Below is a small trained network, with its code and all its weights. Each question gives an input and a target symbol and asks what happens when units are switched off, that is, made to give their printed mean instead of their output.

import numpy as np


def w(rows, s, z=0):
    codes = np.array(rows[::2]) - 128.0
    scale = np.full(codes.shape[1], s)
    scale[-1] = z or s
    return codes * scale


def f(y):
    return y / 2 * (1 + np.tanh(0.7978845608 * (y + 0.044715 * y**3)))


def softmax(a):
    e = np.exp(a - a.max(-1, keepdims=True))
    return e / e.sum(-1, keepdims=True)


def log_softmax(a):
    a = a - a.max(-1, keepdims=True)
    return a - np.log(np.exp(a).sum(-1, keepdims=True))


def net(x, mask):
    ids = ['ΔΣαεημξπτ'.index(c) for c in x.split()]
    T = len(ids)
    res = E[ids] + P[:T]
    r = res
    for j in range(2):
        rows = slice(2 * j, 2 * j + 2)
        q, k, v = (r @ M[0][rows].T for M in (Q, K, V))
        z = softmax(np.where(np.tri(T) > 0, q @ k.T / 2**0.5, -1e9)) @ v
        o = O[0][rows]
        res = res + np.where(mask[j], z, o[:, -1]) @ o[:, :-1]
    y = f(res @ A[0][:, :-1].T + A[0][:, -1])
    res = res + np.where(mask[2:6], y, B[0][:, -1]) @ B[0][:, :-1]
    return log_softmax(res[-1] @ U[:, :-1].T + U[:, -1])


Q, K, V, O, A, B = {}, {}, {}, {}, {}, {}
E = w([
[178,158,165,2],'Δ',
[192,125,65,102],'Σ',
[61,97,70,237],'α',
[101,181,132,112],'ε',
[77,165,60,169],'η',
[148,68,78,168],'μ',
[99,135,145,109],'ξ',
[106,96,70,130],'π',
[112,100,193,165],'τ',
],0.021)
P = w([
[135,57,98,109],'0',
[105,29,82,91],'1',
[129,104,198,110],'2',
[121,35,56,126],'3',
[87,122,207,49],'4',
[93,1,16,62],'5',
[126,134,247,144],'6',
],0.0053)
Q[0] = w([
[87,184,220,129],'H1',
[72,49,201,128],'H1',
[2,191,250,61],'H2',
[251,116,127,180],'H2',
],0.0073)
K[0] = w([
[178,126,254,123],'H1',
[88,53,134,143],'H1',
[134,146,200,144],'H2',
[96,157,91,35],'H2',
],0.0072)
V[0] = w([
[43,131,96,236],'H1',
[218,228,3,132],'H1',
[109,52,141,55],'H2',
[174,138,60,23],'H2',
],0.0065)
O[0] = w([
[92,214,90,225,236],'H1',
[200,196,2,45,249],'H1',
[86,183,44,41,209],'H2',
[117,215,135,126,255],'H2',
],0.0086,0.0028)
A[0] = w([
[215,1,51,127,4],'N1',
[77,219,124,131,217],'N2',
[52,103,39,177,50],'N3',
[170,173,85,158,188],'N4',
],0.0099,0.002)
B[0] = w([
[112,67,193,98,199],'N1',
[145,119,32,87,168],'N2',
[245,162,234,170,252],'N3',
[146,53,76,141,198],'N4',
],0.011,0.012)
U = w([
[196,165,188,66,186],'Δ',
[157,15,45,109,143],'Σ',
[151,197,195,203,103],'α',
[101,149,94,117,197],'ε',
[207,156,80,155,2],'η',
[197,2,199,124,17],'μ',
[101,162,171,129,197],'ξ',
[187,121,165,116,98],'π',
[76,113,193,184,242],'τ',
],0.0086,0.0062)

Each question gives the input, a string of symbols that net reads in full, and the target symbol t.
The units are the heads (2 rows each of Q, K, V and O) and the neurons (one row each of A and B). Each row of codes is followed by its name. A weight is (code - 128) times the scale printed after its matrix; where a second scale follows, it is the last column's (O, A, B and U).
mask holds one flag per unit, heads first, then neurons. A switched-off unit (its flag False) gives its mean, the last column of its rows in O or B, instead of its output. The means were averaged over made-up inputs and are rounded, as every weight is.
A unit's drop is (log p(t) with every unit on - log p(t) with that unit switched off) / (log p(t) with every unit on - log p(t) with every unit switched off).
The circuit of an input: a set's keep is (log p(t) with only the set's units on - log p(t) with every unit switched off) / (log p(t) with every unit on - log p(t) with every unit switched off). Starting from all 6 units, units are removed one at a time, each time the one whose removal leaves the highest keep (on an exact tie, the one counted first), for as long as the keep stays at least 0.8.
circuit, biggest first: the units of the circuit, biggest drop first
most important unit: the unit with the biggest drop
top k neurons: the k neurons with the biggest drops, biggest first
heads that matter: for each layer, one digit per head in row order, 1 if its drop is at least 0.15 and else 0, layers parted by /
drop when u is switched off: that unit's drop, to one decimal
input η μ μ μ ε, target ε: top 2 neurons => [N3 N2]
input α Δ μ τ, target τ: circuit, biggest first => [H1 N3]
input ξ μ Σ ε, target ε: circuit, biggest first => [N3 N1]
input Δ Σ η, target Σ: heads that matter => 10
input π α π, target α: top 3 neurons => [N3 N1 N4]
input η α η Σ α τ, target α: circuit, biggest first => [H1 N1]
input Δ μ η Σ ε Σ μ, target Σ: circuit, biggest first => [N3]
input ε μ η η, target η: top 3 neurons => [N3 N2 N1]
input μ τ μ η η μ ξ, target τ: heads that matter => 11
input α μ α μ μ, target α: heads that matter => 10
input η η η μ μ Σ Σ, target Σ: top 2 neurons => [N3 N4]
input Σ η τ ε η ε ξ, target τ: drop when N3 is switched off => 0.3
input η μ η μ α, target α: drop when N1 is switched off => 0.1
input μ μ μ η α μ α, target α: drop when N3 is switched off => 0.7
input μ μ η, target η: most important unit => N2
